[128 = 0]

vibdof: [122  16 138 172 172 114 159 127  96 103 103  67 203 121 133 131  90 170
 121 141 175  38 115 225 139 144 156 110 107]
supizsusak: [126 156 117 138  95 116  89 166 177 132  87 140 148 154  89 104 103 121
 113 130 117 141 125 118  78  99 149 165 167]
kovegeti: [148  91 147 127 144 116 146 122 136 131 106 121 140 124 132 137  99 136
 114  82 180 108 117 153 169  89 132 125 145]
lapotigad: [145 170 129  80 150 155 115 141 109 102 152 151 122 137 115 147 148 165
 147 147 100 149 129 133 108 155 133  90 141]
vulunosap: [119  98 133 174 133 121 147 132 126  82 107 126 171 132 145 117 109 131
 127 154 163  94 116 148 128 115 149 116 121]
vulunosap: [117 159 122 101 171 118  93 166 142 120 105 180 111 126 106 117 122 128
 119  93 115 131 118  86 191 123 123 168 179]
lapotigad: [138 101  98 111 140 129 134 127 143 140  94 132 152 138 131 142  89  86
 110 124 218 102 101 170 101  98 151 117 109]
vibdof: [100 142 150 164 127 117 128 142  99 107 186 132 171  98 113 119 157 155
 148 137  88 150 163 102 129 165 103 140  89]
somrutuz: [127 122 108  93  99 137 123  85 108 168 116 111 102 151 158 135 136 104
 123 121 132 148 112 105 133 119 121 107 110]
kovegeti: [167 102 143 183 134 122 142 140 156 152 124 101  87 109  90 139  98 138
 129 136 106  70 161 204 120 138 138 167 146]
lapotigad: [130  83 160 200 131 112 159 137 101 124 174 101 123  78 107 118 144 181
 158 131  86  94 178 177 140 184 118 166 109]
vulunosap: [ 97 110 127 196  92 116  96 105 138  82  82 104 165 155 145  92  98  86
 102 196 120  77  92  88 164 115 156 128 137]
kovegeti: [127 109 102 165 115 121 136 141 106  85 181 142 156  73 101 127 119 100
 155 172 208  78 139 133 132 179 149 147 102]
vulunosap: [135 138 123  89 143 127 140 134 125 157 206  98  99  74 101 162 150 124
 138 109 130 128 157  94 151 168  90 138 146]
supizsusak: [144 107 129 144  98 118 127 138 140 137 145 111 123 102  96 116 123 137
 138 125 140 112 141 158 106 150 142 161 141]
supizsusak: [128 155 130 134 141 137 127 121 113 127 145 103 189 154 121 178 107 120
 117 160 125 131 146 110 106 101 105  73  88]
vulunosap: [111 166  99 103 119 139  82 102  93 153  73 168 104 190 153 126 126 105
 120 132  87 158 109  70 167 108 124 116 110]
supizsusak: [146  99 122 157  90 117 134 105 125 135 112 110 138 131 126 134  93 105
 123 129 181  99 126 130 148 101 141 129 125]
kovegeti: [142 126  87 153 158 117 191 175 114 167 217  80  90  62  84 199 127 136
 165 142 144  77 221 111 119 175  77 160 147]
somrutuz: [126 209 139 161 123 144 108 158 127  93 188 177  51  98 100 106 185 150
 170 184   6 146 173  93 124 207 118 168 148]
lapotigad: [115 139 156 101 141 143 140 109 105 118 161 111 119 127 158 128 177 168
 138 128  65 165 129 112 130 153 105  90 121]
kovegeti: [142 155 107  60 121 126 103 124 134 192 186  98 155 106  76 183 110  82
 111  96 178 149 144  89 120 121  93 122 111]
vibdof: [149 129 130 100 127 126 147 144 137 103 119 143 136 129 130 136 118 153
 135  98 184 137 120 117 137  94 138 113 179]
supizsusak: [131 145  95 155 119 120 186 157 169 159 214  88  93  61 106 166 138  76
 143 152 167 111 188 105  69 148  90 160 130]
vibdof: [122 139 114  82 124 138 115 104 157 162  65 170  81 165 174 102 136  82
 103  91 138 173  80 132 118  85 139 131 118]
vibdof: [112  98 117 174 119 101 121 139 162 164  54 110 167 165 125 116  78 100
  92 110 145 111 123 146 107  66 135 160 118]
supizsusak: [143  74 120 109 162 137 196 162 158 138 165  84  93  77 129 130 159 167
 150 126 150 104 143 238  27 181 140 138 146]
vulunosap: [137  98 140 163 102 119 133 120 132 103 127 106 136 115 123 114 114 133
 130 144 147  92 122 138 146 132 148 135 148]
vibdof: [179 135 102 135 145 144 135  97 116 160 136  95 138 146 105 222  56  66
 111 170 196  63 147 145 144  90 118  74  91]
kovegeti: [153 159  97 121 113 144 135 144 102 113 112 160  83 154 128 142 131 160
 164 155 118 128 146 113 117 134 143 117 166]
somrutuz: [130 148 133 108 133 124 106 135 156 121 145 151 124 101 107 120 125  94
 116 111 154 131 113 106 156 129 128 149 144]
vulunosap: [137 108 111  87 117 153 145 119 104 103 110 105 136 161 158 130 143 173
 145 161 138 131 103 162  68 141 159  68 143]
vulunosap: [162 103 137 146  62 133  98  80 136 154  92  83 150 168 114 129  85 107
 106 153 138 109 108 175  95 100 161 105 105]
lapotigad: [101 171  74  36 127 165 141 119 137  93 123 169 102 150 200 116 178  81
 134 162 178 182  68  82  63 130 145  69 130]
kovegeti: [136  52 150 113 134 124 158  77  90 122 124 108 164 118 169 131 119 134
 121  89 208 114  94 169 175 112 137  86  87]
lapotigad: [111 110 156  94 179 126 116 150 120  86  90 159 169 144 142  99 138 189
 121  87 118 146  92 153 151 122 145 115 151]
supizsusak: [128 136 118 124 108 136 110 116 123 143  74 109 182 200 136 144  98 131
 109 147 120 147 116 137  72  76 138  82 103]
vibdof: [132 166 111 108 116 130 109 138 178 132 137 124  93 118 111 131 123  78
 112 142 135 122 118  79 130 121 126 146 179]
kovegeti: [140 100 141 139 144 124 167 154 130  74 101 177 145 122 149 105 127 170
 147 101 191 129 115 182 116 107 161 125 143]
supizsusak: [117 108 138 115  98 112  97 128 140 104 127 152 130  97 117  72 140 123
 127  99 156 133  93 115 166 150 155 171 156]
lapotigad: [123 131 130 174 153 120  98 170 144 100  87 176 138 135  96  96 107 140
 128 143 103  99 127 174 124 140 160 175 133]
kovegeti: [153  75  97 166 131 131 183 164 113 108 121 133 123 112 122 127 119 171
 171 156 184  81 152 236  47 161 170 139 121]
somrutuz: [120 121 122 149 131 113 116 148  92 124 116 153 151 132 109 122 118 159
 143 112 124 124 147 118 159 135 128 153 123]
somrutuz: [109  69 154 169 145 116 152 104  87 116  98 129 115 128 175  97 143 166
 135 106 100 110 121 149 195 138 128 137 111]
vibdof: [160 125 142 154 109 138 153 102  80 137 165 143  80 109 131 141 147 157
 167 129 109 130 166 155 148 160 121 125  92]
lapotigad: [169 124 130 156 193 150 149 140 120 122 133  94 143 143 100 199  83 147
 127 186 118  55 159 212 101 131 131  80 111]
somrutuz: [128 161 116  55 138 141 103 128 149 130 142 143 111 122 124 131 143 100
 116 117 144 153  98  97 129 134 127 117 153]
lapotigad: [123  75 136  98 140 102 143 160 104 128 113 145 159 110 120 103 134 202
 145  39 172 147 126 150 151 127 135 158 159]
somrutuz: [114 120 138 186 101  95  99 165 120 128 132 137 157 108  73  96 118 162
 142 114  94 119 163 117 147 152 130 201 139]
kovegeti: [129  44 128 150 139 118 135 103  99 157  25  75 141 195 161 126  87 175
 108 113 108  82 107 184 153  90 148 110 139]
somrutuz: [123 100 120 199 143 113 151 131  95 159 135 103 160 126 113 160  98 127
 133 142 127  90 178 155 127 127 106 139  65]
kovegeti: [170 179 120  79 110 142  93 140 122 171 158 140 125 137  64 168 118 143
 140 113 116 162 159 136  89 133 121 124 124]
kovegeti: [155 150 107 108 119 123 115 166 207 124  81 163 120 137 100 121  86  86
 106 109 203 123 102 140  92  71 162 156 190]
vibdof: [114  92 145 115 162 112 130 126  75  90 106 168 172 127 150 116 122 168
 133  72 175 128 106 107 230 113 130 119 131]
supizsusak: [162 166 145 110  90 123  77 130 146 121 193 135 120  78  52 133 118 107
 132 125 141 120 137  88 175 158 130 159 167]
kovegeti: [116  94 168 121 123 148 159  60 101  95 107 135 100 145 225  89 177 144
 130 126 104 159  79 155 149 128 140  73  90]
vulunosap: [127 139 134 102 152 122 127 166 154 145 147 177  41  79 111  88 175 152
 148  74  85 153 139 145 139 178 124 206 170]
somrutuz: [155 156 161  77 155 126 117 157 142 127 209 145 127  63  67 145 145 155
 139  75 137 150 150 128 154 160 107 149 157]
somrutuz: [131 153 129 166 101 124  96 150 152 124 139 120 140 125  79 119 115 121
 128 168  89 114 148 131  92 146 138 158 136]
vulunosap: [122 161 149 135 123 118 126 171 190 124 151 141  75  91 104  88 165 143
 134 110  66 154 145 116 104 151 121 192 190]
supizsusak: [136 156 135 109 141 154 115  86  63 161 109 145  81 181 160 151 150 161
 140 130  33 162 141 122 160 133 105  87  86]
vibdof: [141 140 108  73 144 147 104  94 108 122  85 126 130 179 152 163  97 103
 105 140 158 111  85  86 186  88 135  65 152]
lapotigad: [106 166 128  73 158 148  92 139 142  73  87 187 142 163 155  96 147 127
 114 138 119 163  67 113 121 119 156  98 148]
somrutuz: [135 136 189 121 142 131 146 143 132 101 197 131  71  68 120  97 199 205
 160 100  40 156 152 142 148 196 112 154 171]
somrutuz: [150 118 113  67 120 142 145 116 125 113  78 135 152 175 164 143 110 143
 123 107 206 150  87 137 103  67 153  64 153]
lapotigad: [132 116 173 127 161 122 137 127 139 123  93 112 138 152 144 130 121 175
 108  88  89 134 121 135 168  86 116 111 163]
vulunosap: [124 158 139  88 119 125  79 112 116 129 115 127 146 156 118 135 118 131
 109 108 103 150 109  50 197 103 114 111 163]
supizsusak: [147  96 149 133 123 127 119  91  99 107 104 117 195 153 133 148  83 129
 111 125 186 104 102 145 173  87 145  77 102]
lapotigad: [ 92  82 113 145 114 106 148 136 116 123 130 133 139  98 148  86 149 128
 140 106 164 130 122 124 129 150 133 167 115]
somrutuz: [149 123 141 132 116 124 103 123 155  83  78 164 160 146 123 110  83 105
 107 124 198 108  81 141 158  79 172 120 153]
lapotigad: [127 147 111  77 124 123 133 126 138 197  87 112 108 175 146 153 123 133
 110  68 112 180 135  80 122  63  94 120 156]
vibdof: [137 144 120  91 115 145 140 104 176 122 151 137  56  96 157 113 156  63
 120 139 161 134  92 117 120 139 137 128 149]
vulunosap: [143  91 158  97 129 124 131 115 112 126 149 119 130  99 123 116 142 168
 136  82 144 133 116 159 159 150 134 128 139]
vibdof: [147 175 119 152 105 134 112 111 116 162 157 134  91 129 104 162 117  91
 134 151  97 128 167  90 149 130 102 136 103]
supizsusak: [108 144 108 128 128 133 130 130 123 158  80 156  70 166 165 106 154 136
 134 120  64 162 131 116 113 122 121 147 127]
vibdof: [135 155 117 146 112 124 112 131 123 141 106 106 172 174 108 167  85 123
 115 149 123 124 148  86 123  78 115 102 131]
vulunosap: [142  73 140 146 147 126 184 142 122 110 151 135 118  81 137 114 146 165
 156 109 172 109 139 218  98 161 146 142 112]
supizsusak: [116 112 113 158 123 120 137 143 144 133  73 123 137 161 142 114 111 133
 121 136 123 120 126 147  90  99 142 138 135]
[157 120 116 141 128 147 192 126 140  64 165 119  97  94 156 149 132 115
 153 186 202  81 125 140 112 140 149  88 162]	lapotigad
[117 146  89  68  96 135  93  99 118 152  96 148 105 159 152 119 132  83
 117 117 153 158  88  68 148 112 134 119 133]	somrutuz
[106 142 134 124 160 123 110 152 161 134  44 164 120 179 150  97 124 141
 102  97  78 156 104 134 122  81 134 147 153]	lapotigad
[150  68 150 142 111 121 160 104 111 125 181  78 138  75 119 136 128 142
 141 121 175  91 137 168 146 160 131 123 119]	vulunosap
[127  98 119 107 127 134 125 122 124 133 130 123  88 109 134 101 152 135
 137 130 120 115 109 165 120 177 148 147 137]	vulunosap
[154 110 154 127 146 132 131 129 173 118  75 160 116 140 138 105 109 125
 108  98 155 124  93 208 114  90 163 134 137]	lapotigad
[109 184  80  76  71 140  93 129 171 166  89 124 116 184 139 116 137  79
 108 147 111 190 103  68  37  92 132 121 147]	supizsusak
[ 89 113 131 104 124 106 103 135 116 144  99 140 160 139 136  93 140 147
 117  69 117 169 110  89 158 116 118 155 132]	lapotigad
[152 159 109 164 155 119 106 153 123 145 183  93 167 104  41 211  62  89
 120 172 149  54 186  94 167 133  97 134 125]	vibdof
[ 96 139  99  97 111 133 137 131 146 143 131 111 140 138 154 118 154 103
 122 139 135 168 114 106  52 125 122 115 113]	supizsusak
[151  24 133 133 169 137 156  64  28 122  47 110 180 190 187 164  75 174
 124 116 192  68  94 216 200  90 156  41  66]	vibdof
[147 144 123 149 126 140 117 148 123 104 108 127 161 163 102 145 102 158
 136 176 113 109 140 162  78 123 152 103 132]	somrutuz
[169 217 110 108  96 153  82 109 131 163 196 150  81 114  71 177 121  60
 135 172 113 139 160  91 121 153 111 126  97]	somrutuz
[136 203 104  97 128 153 124 140 164 135 179 136  88 115 113 156 149  79
 131 172 113 150 143  95  70 145 111 116 132]	somrutuz
[135  96 127 149  96 119 125 117 125 130 102 113 148 138 126 116 106 129
 125 128 155 111 119 148 124 115 149 133 126]	supizsusak
[166 126 144 103 114 140 112  95 105 129 166 111 115 110 105 153 121 131
 134 131 140 110 126 135 170 151 131 104 131]	supizsusak
[153 103 104 133  97 119 140 130 105 134 177 112 144  85  89 153 107 118
 151 131 211  94 152 133 132 153 134 140 121]	lapotigad
[ 94 137 126 183 134 117 132 130 128 124 111 168 113 127 154  98 139  97
 127 135 102 135 135 110 146 126 119 164  88]	vulunosap
[115 154 106 141  98 106  92 173 153 162  76 193  91 143 100  76 131 133
 135  83  94 168 140 115 110 118 139 220 154]	lapotigad
[136 151 122 149 159 106 131 204 190 133 215 127 133  35  34 145 117 100
 132 123 161  92 179 137 103 171 110 208 158]	vibdof
[ 97 148 119 143 180 141 110 120 105  94 115 180  84 129 161 110 149  98
 128 167  80 104 107 105 196 166 128 134 109]	somrutuz
[129 117 142 152 135 118 117 125 119 115  77 154 159 158 134 120  98 137
 116 109 141 123 116 135 165  86 140 127 121]	supizsusak
[196 194 137 165 111 145 116 130  71 131 191 177 111 119  59 192 105 153
 177 156 110 124 208 138 147 149 116 119  84]	somrutuz
[118 182 127 150 122 123  86 152 109 114 169 150 141 115  77 134 131 132
 142 155  75 131 163  67 157 162 110 154 130]	kovegeti
[142 163 125 128 113 142 127  88 100 109 165 115 140 134 138 178 113  88
 127 172 153 116 133  56 179 111 107  69 113]	vibdof
[102 139 121 121 126 128  94 129 122 131  86 111 163 178 132 123 119 138
 109 144  82 139 113  97 121 111 127 112 135]	vibdof
[150 141 111 132 100 119 138 169 189 148 166 105 124  89  73 138 115 106
 131 131 168 120 156 143  52 132 131 168 162]	supizsusak
[152 149 122  99 123 148 106 117 129 145  90 121 111 179 126 147 113 140
 120 143  95 134 118 142 106 107 140  96 145]	supizsusak
[132 126 104 125 166 131 115 164 173 149  96 154 113 127 101 120 108  97
 113 132 142 104 119 205  70 135 153 167 119]	vulunosap
[109  90 136 112 174 105 165 129 101 182 193  60 173  84 115 181 127 139
 119  72 150 123 170 106 165 132  61 125  98]	kovegeti

sogu_sida: [143 132 127 148 126  87 147 134 154 120 120 117 143 124 128 120 118 124
 132 141 110 137 110 107 154 127 112 115 149]
dukuv_lafor: [196 163 146 171 128  89 147 121 124  84 149 103 147 126  88 140 110 132
 178 134  76 139 196 169 128 117 113  75 100]
koruf_bipin: [ 88 137 110 150 114 167 141 103  95 130 123 140 164 132 149  88 139 132
  67 121 100 106 127 104  69 133 145 148 127]
koruf_bipin: [ 74 126 150 141 138  94 113 135 133 147  87 114 175 131 140 143 123 143
 147 137 113 114  52 149 146 128 148 137 178]
dukuv_lafor: [ 73 163 129 105  98 141 109 183 156 106  99 132 142 102 148 167 115 112
 115 112 121 105  64 118 113 107 155 174 159]
koruf_bipin: [149 144 119 111 116 142 151 133 145 152 160 143 121 134 126 121 138 103
 125 145 145 120 113 130 147 118 120 125 106]
dukuv_lafor: [ 41  95 109 139 152 108 118 119 103 157  68 130 160 158 158 100 131 161
  75 126 125 110  86  84 103 164 157 159 188]
roze_kofe: [165 112 157 148 100  99 139 124 182 115 136 128 137 137 108 102 138 112
 170 160 100 153 149 136 187  98  74 114 125]
dukuv_lafor: [130 123 104  96 138  68 119 174 154 138 112 138 101 166 110 162 126 123
 107 148 139 122 115  84 143 131 115 140 153]
sogu_sida: [149 145 110 141 153 126 108 123 101 111 128 117  99 105 120 156 116 128
 121 113 114 118 157 125  74 140 156 130 143]
sogu_sida: [149 157 108 150 147 122 167 140 204 157 109 116 126  84 154  96 110  84
 152 137 113 132 103 104 162 142 146 157 175]
feda_totos: [206 186 137 158 111 124 191 148 198  98 140 108 162  89 116 113 102  91
 179 127  74 158 173 140 166 107  99 112  88]
dukuv_lafor: [169 132 135 147 133 149 150 117 156 115 127 117 130 103 126 102 120 117
 161 116 106 158 189 137 141 128 112 128 103]
feda_totos: [157 127 134 139 141 133 178 108 148 160 134 117 166 122 139  93 125 125
 146 132 128 156 117 133 177 134 103 109  97]
feda_totos: [103 126 151 105 114  98  91 143  91 122 126 126 163 139 118 201 133 149
 105 131 127 118  36 137 121  94 109 117 125]
dukuv_lafor: [102 104 110  95 129  81 112 146 114 155 141 156  88 209 105 131 149 140
 110 166 173  95 131 119 143 144 135 116 146]
feda_totos: [150 120 152  92 128 123  92 138  83  93 151 112 110 100 118 211 115 154
 138  97 169 150  88 151 132 110 111  91  94]
sogu_sida: [181 133 123 142 139 174 102  94 168 170 145 139  93  73 130 129 153  63
 132 148  92 126 111 123 100  95 117 183 151]
koruf_bipin: [182 104 120  92 156 120  95 114  98 163 174 148  58 170  85 164 154 125
 138 152 167 122 174 151 122 127 114 110  96]
feda_totos: [162 100 137  74 151 158 101 120  68 113 168 114  70  88 134 191 114 159
 138  80 223 164 108 149 142 138 122  83  76]
dukuv_lafor: [149 153 103 106  93  56 140 138  58 121 231 161  77 235  71 145 148 142
 101 191 188  58 141 153 127 133 141  29 104]
feda_totos: [120 114 144 137 137  49  95 141 113 119 104 123 147 184  87 168 134 155
 138 155  92 119 136 138 125 118 110 113 149]
koruf_bipin: [110  99 116 143 133 159 108 104 105 108 104 131 117 119 140 102 133 141
  90 104 109 139 180  93  74 140 129 156 135]
koruf_bipin: [ 98  63 136 122 128  87  82 113 123 166 103 161 132 219  94 118 177 142
  98 178  99 118 148 107 121 112  83 158 148]
koruf_bipin: [158 188 123 128 120 111 149 156 160 127 168 120  96  98 127 148 107  92
 177 145 155  98  89 166 160 128 170 101 151]
roze_kofe: [ 80  72 110 103 145 128  83 105  92 182 135 166  68 203 118 104 170 141
 102 163 177  89 148 126 109 154 152 146 160]
roze_kofe: [113 115 133 147 119  69 140 138 103  77 111 112 154 161 116 122 110 174
 118 122 117 140 158 111 136 143 113  83 128]
sogu_sida: [158  95 162 129 115 121  76  83  51 113 170 134 131 156  85 175 160 156
 116 142 114 130 134 164  93  88  81  87  83]
dukuv_lafor: [ 79 175 128 136 141 129 143 170 149 106  81  99 154  89 157 139  84 135
 166  91 126 117 108 151 131 157 195 142 164]
feda_totos: [156 128 134 140 119 129 154 120 145 122 135 125 146 128 123 105 128 123
 136 132 111 149 153 125 148 120  99 116 101]
sogu_sida: [152 128 133 128 133  64 173 141 128 126 137 117 157 179 105 120 116 155
 149 145 138 144 149 136 186 143 100  68  96]
roze_kofe: [108 125 136  98 131 118  73 153 101 105 132 128  75 131 113 187 123 143
 150 118 167 108 127 160 113 130 161 123 147]
roze_kofe: [203 154 128 118 101 105 135 166 155  49 156 111  93  80 111 177  98 113
 137 107 127 164 150 102 143 101  88  96 100]
sogu_sida: [187 129 120 129 138  36 166 137 136 135 170 122 104 179  92 126 120 135
 157 171 160 130 141 132 198 145 105  50 123]
roze_kofe: [136  75 142  74 133 132  68 110 129 207 167 169  65 175 103 157 185 106
 139 182 183 109  81 156 159  99 102 146 133]
sogu_sida: [125 181 131 126 120 185 147 141  88  73 139 105 146  73 146 152  91 144
 137  65 138 132 151 163  89 138 170 107  78]
dukuv_lafor: [ 73 133 118 119  87 131 126 126  83 127 167 160 119 189 122 104 151 139
  92 156 161  71 120 142 107 132 159 106 131]
roze_kofe: [153 117 114  76 144 113 107 150 126 156 143 139  91 134 118 186 135 119
 106 133 167 132  82 105 138 117 107 134 118]
roze_kofe: [153  95 139  50 122 121  71 131  82 160 201 157  51 161  98 209 161 130
 124 154 224 113  63 159 152 101 105  95  98]
koruf_bipin: [128 101 147 115 123 138 144 123 129 124 116 118 168 116 144 126 124 148
 119 107 137 172  99 113 164 118  82 119  90]
roze_kofe: [139 131 115 109 138 138 141 137 166 170 131 140 111 129 134 118 136 100
 133 142 144 126 113 119 153 130 128 152 132]
sogu_sida: [ 33  77 134 105 124 153  98 130 144 175  78 156 139 166 153  93 158 135
 107 139 144 115  95 113 137 134 137 193 167]
koruf_bipin: [109 166 144 129 118 114 162 165 179 134 106 112 179 108 146 133 106 115
 166 128 120 129  65 148 181 121 138 131 139]
feda_totos: [151 174 151 114  91 134 119 161 131  81 148 118 152  86 118 199 113 115
 135 111 108 131  78 149 121  78 110 118  96]
dukuv_lafor: [224 127 143 198 137 140 168  72 143  95 134 102 164  93 110  77 122 121
 154 118  42 186 239 126 119 116  69 105  77]
sogu_sida: [167 160 134 125  87 135 159 145 126  69 167 120 136 104 122 140 109 126
 128 110 132 145 140 129 140 107 104  85  75]
koruf_bipin: [161  83 110  75 165 165  86 107 132 209 154 165  43 152 112 140 172  99
 124 152 177 126 149 127 124 127 116 170 117]
feda_totos: [110  88 162 100 112 141  77 109  60 107 147 129 131 131 121 179 142 167
 111 111 159 140  86 151 116 102 101 102  95]
roze_kofe: [142 139 165 124 103 122 123 121  81  92 166 112 157 115 117 174 120 154
 146 117 143 135  83 177 142 101 111  67  84]
feda_totos: [196 169 129 164 134 112 202 139 203 117 124  98 160  83 134  93  95  99
 180 125  92 167 153 124 187 131 107 110 114]
roze_kofe: [145 154 118 131 118 168 119 130 119  92 146 125  94  82 134 140 116 113
 126 102 129 123 156 131  86 125 152 134 122]
sogu_sida: [ 83  82 146 148 139 127  83  99 130 160  73 134 168 139 135 121 156 134
 104 141  74 131  94 109 102 110 106 184 170]
[ 95  86 127  87 114 143  73 118  94 150 163 165  56 172 117 137 165 132
 113 153 194  94 119 142 120 126 141 132 142]	sogu_sida
[120 101 103 108 150 133 115 120 132 181 122 151  99 156 129 117 152 116
  95 147 142 118 125  96 117 138 126 164 144]	roze_kofe
[102 166 164 109 143 146 116 159 171 167 106 113 152  93 140 172 117 106
 215 125 138 113  53 211 172 116 172 155 147]	roze_kofe
[134 104 133  95 124 129 140 110 120 191 172 152 122 172 123 117 159 124
 126 166 182 119  78 147 178 122 106 105 101]	roze_kofe
[138 139 129 111 128 122 152 142 149 148 139 128 134 130 131 130 124 119
 143 136 150 131  98 136 169 128 123 118 115]	roze_kofe
[152 108 126 112 129 117 137 133 194 179 133 149 104 151 120 102 151  92
 149 170 137 135 125 117 185 117  97 152 139]	roze_kofe
[146 160 119 138 137 166 190 122 171 162 133 117 155  79 166  87 113  97
 143 119 136 140  90 128 165 139 140 135 118]	feda_totos
[135 124 145 162 152 102 125 116 128 119  96 105 158 125 118 127 117 145
 160 123  85 143 158 146 126 135 126 123 139]	dukuv_lafor
[159 142 161 145 118  99 149 139 165 113 112 104 191 103 123 148 114 124
 159 128  82 163  91 136 172  96  81 115 111]	roze_kofe
[122  38 143 112 132 109  74  74  87 167 150 147  96 156 126 132 172 148
  91 160 171 138  61 105 146 113  78 116 149]	koruf_bipin
[130  96 146 110 141 141 107 136 172 146 102 134 105 136 120 121 139 120
 176 130 133 152 173 145 163 126 113 162 128]	dukuv_lafor
[129 159 116 120 128 166 154 155 184 137 112 129 126  94 148 112 115  94
 146 114 124 132 138 123 139 132 147 168 128]	koruf_bipin
[153 148 129 123 130 131 142 117  93 125 170 118 124 110 130 150 118 134
 132 121 160 124  95 153 133 130 138  82 102]	koruf_bipin
[116 125 123 126 168 120 134 127 118 149 108 108 129 109 148 134 109 144
 144 109 155 134 100 135 142 161 158 122 147]	dukuv_lafor
[139  58 142 108 140 106  87  91  79 154 146 142 110 174 105 146 162 158
 104 148 154 143 117 122 134 117  78 107 110]	koruf_bipin
[ 81 167 110 144 124 183 160 138 146 138  90 131 179 108 161  90 120 113
 102 105  87 112 134 115  86 139 166 182 130]	koruf_bipin
[ 75 123 143 154 117 103 134 135 120 107  74 121 209 163 126 113 126 161
 109 124  67 131 139 117 112 125 114 139 130]	koruf_bipin
[146  99 130 121 130 161 108  84 116 180 152 151 123 136 124 121 169 108
  99 153 123 126 101 124 113 102  96 150 114]	roze_kofe
[176 154 127  91 127 159 148 129  85 125 201 134  90 144 103 149 126 135
 158 119 191 122 179 189 137 136 141  69  45]	sogu_sida
[ 84  96 126 151 128 107  88 120 103  94 101 133  98 165 115 105 134 157
 126 131 116 111 202 124  90 151 153 134 172]	roze_kofe
[125 184  99 145 121 138 140 136 124 132 150 142 112 142 117 115 130 100
 120 146 107  72 162 143  77 137 182 136 143]	koruf_bipin
[137 176 137 130 140  88 110 171 144 102 112 101 126  93 118 199  96 121
 172 118 113 115  93 157 127 121 161 123 161]	feda_totos
[135 158 124 139 131 207 126 115 173 153 124 127 118  41 166 116 127  72
 141 112 111 124  90 133 107 114 158 190 153]	sogu_sida
[155 119 129 106 136 166 138 117 113 124 154 119 102  87 146 134 117 133
 134  97 180 157 120 132 147 136 123 108  92]	feda_totos
[115  82 126 123 144  88  87 113 105 152 119 144 107 185 103 136 156 145
 109 159 126 117 139 116 116 129 112 133 153]	sogu_sida
